Below are the code and all the weights of a small trained network. Each question names an input and a target symbol and asks about switching units off, where a switched-off unit gives its printed mean instead of its output.

import numpy as np


def w(rows, s, z=0):
    codes = np.array(rows[::2]) - 128.0
    scale = np.full(codes.shape[1], s)
    scale[-1] = z or s
    return codes * scale


def norm(h):
    return h / np.sqrt((h * h).mean(-1, keepdims=True) + 1e-5)


def f(y):
    return y / 2 * (1 + np.tanh(0.7978845608 * (y + 0.044715 * y**3)))


def softmax(a):
    e = np.exp(a - a.max(-1, keepdims=True))
    return e / e.sum(-1, keepdims=True)


def log_softmax(a):
    a = a - a.max(-1, keepdims=True)
    return a - np.log(np.exp(a).sum(-1, keepdims=True))


def net(x, mask):
    ids = ['γδεηθπσφω'.index(c) for c in x.split()]
    T = len(ids)
    res = E[ids] + P[:T]
    u = 0
    for l in range(2):
        r = norm(res)
        for j in range(3):
            rows = slice(4 * j, 4 * j + 4)
            q, k, v = (r @ M[l][rows].T for M in (Q, K, V))
            z = softmax(np.where(np.tri(T) > 0, q @ k.T / 4**0.5, -1e9)) @ v
            o = O[l][rows]
            res = res + np.where(mask[u + j], z, o[:, -1]) @ o[:, :-1]
        u += 3
        y = f(norm(res) @ A[l][:, :-1].T + A[l][:, -1])
        res = res + np.where(mask[u : u + 4], y, B[l][:, -1]) @ B[l][:, :-1]
        u += 4
    return log_softmax(norm(res)[-1] @ U[:, :-1].T + U[:, -1])


Q, K, V, O, A, B = {}, {}, {}, {}, {}, {}
E = w([
[84,102,25,128,254],'γ',
[123,217,103,104,134],'δ',
[110,173,98,110,95],'ε',
[75,109,158,88,103],'η',
[114,138,165,197,177],'θ',
[185,119,170,177,136],'π',
[68,106,148,111,111],'σ',
[191,153,133,132,113],'φ',
[77,106,163,118,66],'ω',
],0.021)
P = w([
[173,135,149,207,17],'0',
[138,121,162,172,81],'1',
[118,118,179,149,115],'2',
[113,114,195,126,139],'3',
[107,113,198,107,158],'4',
[100,107,199,83,181],'5',
[98,106,192,62,203],'6',
[98,107,187,39,224],'7',
[89,105,167,23,254],'8',
],0.0048)
Q[0] = w([
[248,68,68,86,81],'0.h0',
[164,83,89,219,136],'0.h0',
[128,43,187,12,70],'0.h0',
[105,75,154,101,191],'0.h0',
[236,69,109,117,116],'0.h1',
[114,109,116,88,158],'0.h1',
[127,210,141,134,151],'0.h1',
[140,103,67,74,104],'0.h1',
[145,198,158,172,197],'0.h2',
[85,170,141,39,124],'0.h2',
[31,130,158,188,215],'0.h2',
[93,61,38,115,72],'0.h2',
],0.011)
K[0] = w([
[230,76,138,80,115],'0.h0',
[180,36,163,187,112],'0.h0',
[142,129,189,72,127],'0.h0',
[155,162,181,141,184],'0.h0',
[175,88,123,139,118],'0.h1',
[122,132,126,15,178],'0.h1',
[177,196,182,125,103],'0.h1',
[143,140,107,84,116],'0.h1',
[165,137,103,161,183],'0.h2',
[131,247,98,86,127],'0.h2',
[19,98,123,128,249],'0.h2',
[46,134,126,79,66],'0.h2',
],0.013)
V[0] = w([
[182,209,103,27,165],'0.h0',
[130,93,189,124,38],'0.h0',
[202,112,175,120,93],'0.h0',
[161,128,126,143,239],'0.h0',
[123,162,191,59,167],'0.h1',
[143,254,142,129,145],'0.h1',
[116,151,192,131,83],'0.h1',
[128,66,127,134,152],'0.h1',
[218,151,139,82,175],'0.h2',
[104,134,110,102,32],'0.h2',
[172,213,166,100,245],'0.h2',
[138,156,138,59,101],'0.h2',
],0.0086)
O[0] = w([
[145,68,135,123,99,187],'0.h0',
[95,197,57,64,150,142],'0.h0',
[78,219,221,132,193,105],'0.h0',
[122,201,168,113,122,60],'0.h0',
[173,162,196,112,143,169],'0.h1',
[172,92,139,2,158,253],'0.h1',
[214,30,188,82,55,209],'0.h1',
[115,129,107,114,125,49],'0.h1',
[99,130,110,169,130,117],'0.h2',
[54,134,162,108,131,167],'0.h2',
[119,137,133,171,93,190],'0.h2',
[107,152,134,114,165,169],'0.h2',
],0.0062,0.0047)
A[0] = w([
[254,148,174,237,123,74],'0.n0',
[99,124,197,168,13,250],'0.n1',
[182,229,26,67,108,16],'0.n2',
[136,158,157,102,173,67],'0.n3',
],0.0083,0.0024)
B[0] = w([
[156,89,141,135,109,253],'0.n0',
[141,134,1,117,124,204],'0.n1',
[164,99,136,155,95,150],'0.n2',
[138,176,156,91,144,140],'0.n3',
],0.013,0.0057)
Q[1] = w([
[147,162,151,145,178],'1.h0',
[153,194,137,96,102],'1.h0',
[145,119,141,69,61],'1.h0',
[153,71,140,74,26],'1.h0',
[43,171,114,167,183],'1.h1',
[93,86,93,48,91],'1.h1',
[139,158,126,99,146],'1.h1',
[195,195,175,255,243],'1.h1',
[117,98,141,110,125],'1.h2',
[141,86,113,153,149],'1.h2',
[124,154,102,126,110],'1.h2',
[159,138,104,118,142],'1.h2',
],0.02)
K[1] = w([
[166,144,241,252,188],'1.h0',
[165,223,124,129,172],'1.h0',
[143,141,131,43,95],'1.h0',
[149,71,168,30,24],'1.h0',
[50,128,16,251,128],'1.h1',
[191,127,50,49,181],'1.h1',
[93,132,49,108,131],'1.h1',
[85,166,166,197,72],'1.h1',
[142,115,188,79,205],'1.h2',
[101,173,131,167,198],'1.h2',
[132,91,97,151,73],'1.h2',
[146,150,104,112,181],'1.h2',
],0.012)
V[1] = w([
[28,56,112,163,48],'1.h0',
[153,110,191,238,151],'1.h0',
[40,106,197,61,134],'1.h0',
[80,153,155,174,198],'1.h0',
[158,162,112,56,136],'1.h1',
[75,48,61,104,128],'1.h1',
[88,57,162,100,246],'1.h1',
[136,35,120,134,254],'1.h1',
[86,209,88,79,74],'1.h2',
[113,158,206,113,147],'1.h2',
[67,139,166,192,155],'1.h2',
[180,91,97,150,125],'1.h2',
],0.0088)
O[1] = w([
[242,129,137,143,85,139],'1.h0',
[57,84,149,56,150,23],'1.h0',
[162,82,123,228,91,130],'1.h0',
[190,196,131,87,60,2],'1.h0',
[110,98,136,156,166,187],'1.h1',
[50,204,196,105,169,148],'1.h1',
[161,127,169,3,210,94],'1.h1',
[89,207,106,86,194,117],'1.h1',
[185,89,140,96,171,125],'1.h2',
[129,132,72,133,68,84],'1.h2',
[162,55,82,158,72,34],'1.h2',
[223,92,113,110,150,171],'1.h2',
],0.0065,0.008)
A[1] = w([
[105,158,82,79,170,37],'1.n0',
[113,172,152,113,127,92],'1.n1',
[108,118,132,53,111,2],'1.n2',
[6,82,131,114,120,10],'1.n3',
],0.013,0.0053)
B[1] = w([
[168,89,27,149,160,255],'1.n0',
[120,89,86,146,154,46],'1.n1',
[154,81,60,250,110,27],'1.n2',
[20,94,115,148,59,224],'1.n3',
],0.017,0.00078)
U = w([
[204,52,114,238,115,158],'γ',
[144,127,234,5,191,106],'δ',
[122,154,120,137,143,24],'ε',
[122,152,124,130,141,14],'η',
[2,101,144,154,111,254],'θ',
[85,247,177,243,203,69],'π',
[125,149,121,136,145,12],'σ',
[151,236,103,83,63,243],'φ',
[116,161,15,131,234,237],'ω',
],0.0094,0.0034)

Each question gives the input, a string of symbols that net reads in full, and the target symbol t.
The units are the heads (4 rows each of Q, K, V and O) and the neurons (one row each of A and B). Each row of codes is followed by its name. A weight is (code - 128) times the scale printed after its matrix; where a second scale follows, it is the last column's (O, A, B and U).
mask holds one flag per unit, layer by layer, with each layer's heads first. A switched-off unit (its flag False) gives its mean, the last column of its rows in O or B, instead of its output. The means were averaged over made-up inputs and are rounded, as every weight is.
A unit's drop is (log p(t) with every unit on - log p(t) with that unit switched off) / (log p(t) with every unit on - log p(t) with every unit switched off).
The circuit of an input: a set's keep is (log p(t) with only the set's units on - log p(t) with every unit switched off) / (log p(t) with every unit on - log p(t) with every unit switched off). Starting from the 12 units with the biggest drops (on a tie, the unit counted first), units are removed one at a time, each time the one whose removal leaves the highest keep (on an exact tie, the one counted first), for as long as the keep stays at least 0.8.
units of the circuit, in order: the units of the circuit, biggest drop first
unit that matters most: the unit with the biggest drop
k most important neurons: the k neurons with the biggest drops, biggest first
k most important neurons of layer l: the k neurons of layer l with the biggest drops, biggest first
which heads matter: for each layer, one digit per head in row order, 1 if its drop is at least 0.15 and else 0, layers parted by /
drop of u: that unit's drop, to one decimal
input φ ω ε θ φ ε θ, target δ: which heads matter	101 / 100
input σ θ ω, target φ: most important neuron	[0.n1]
input ω γ σ ε, target γ: which heads matter	010 / 100
input ω θ ε ε, target δ: which heads matter	111 / 110
input θ ε θ ω θ γ δ φ ω, target γ: which heads matter	110 / 100
input ε γ η σ σ σ ε, target δ: which heads matter	101 / 111
input θ ε θ ε ε γ θ η, target ω: units of the circuit, in order	[1.h1; 1.n0; 1.n2]
input σ θ σ η θ ε θ π π, target δ: units of the circuit, in order	[0.h0; 1.h0]
input ε θ δ η, target γ: which heads matter	110 / 100
input θ σ π π θ σ σ, target π: 2 most important neurons of layer 0	[0.n0; 0.n1]
input ω δ φ η σ γ θ σ, target ω: which heads matter	000 / 010
input φ γ ω σ δ γ θ, target γ: units of the circuit, in order	[0.n0; 0.h2]
input ε σ ω φ δ γ η θ θ, target δ: which heads matter	011 / 100
input δ γ π ω ε δ, target δ: most important neuron	[0.n1]
input γ γ θ π η θ π π, target δ: units of the circuit, in order	[1.h0; 0.h0]
input θ φ ω, target φ: 2 most important neurons of layer 0	[0.n0; 0.n1]
input γ η δ, target γ: which heads matter	001 / 010
input ε ε σ δ ε γ σ, target ω: 4 most important neurons	[0.n1; 0.n0; 0.n2; 1.n0]
input ε ω ω φ ω σ δ π θ, target γ: which heads matter	001 / 010
input γ δ φ η π φ θ ε, target γ: unit that matters most	1.h0
input ω π σ, target π: 2 most important neurons of layer 1	[1.n0; 1.n3]
input η φ δ θ δ, target δ: 3 most important neurons of layer 0	[0.n0; 0.n1; 0.n3]
input δ η σ, target γ: drop of 1.h0	1.5
input δ ε θ η ε ε η, target θ: drop of 1.n3	0.7
input ε ε η π γ η, target ω: drop of 1.n2	0.0
input θ η γ θ ω, target ω: drop of 0.n1	0.0
input θ η ε θ ε π δ, target γ: most important neuron	[0.n2]
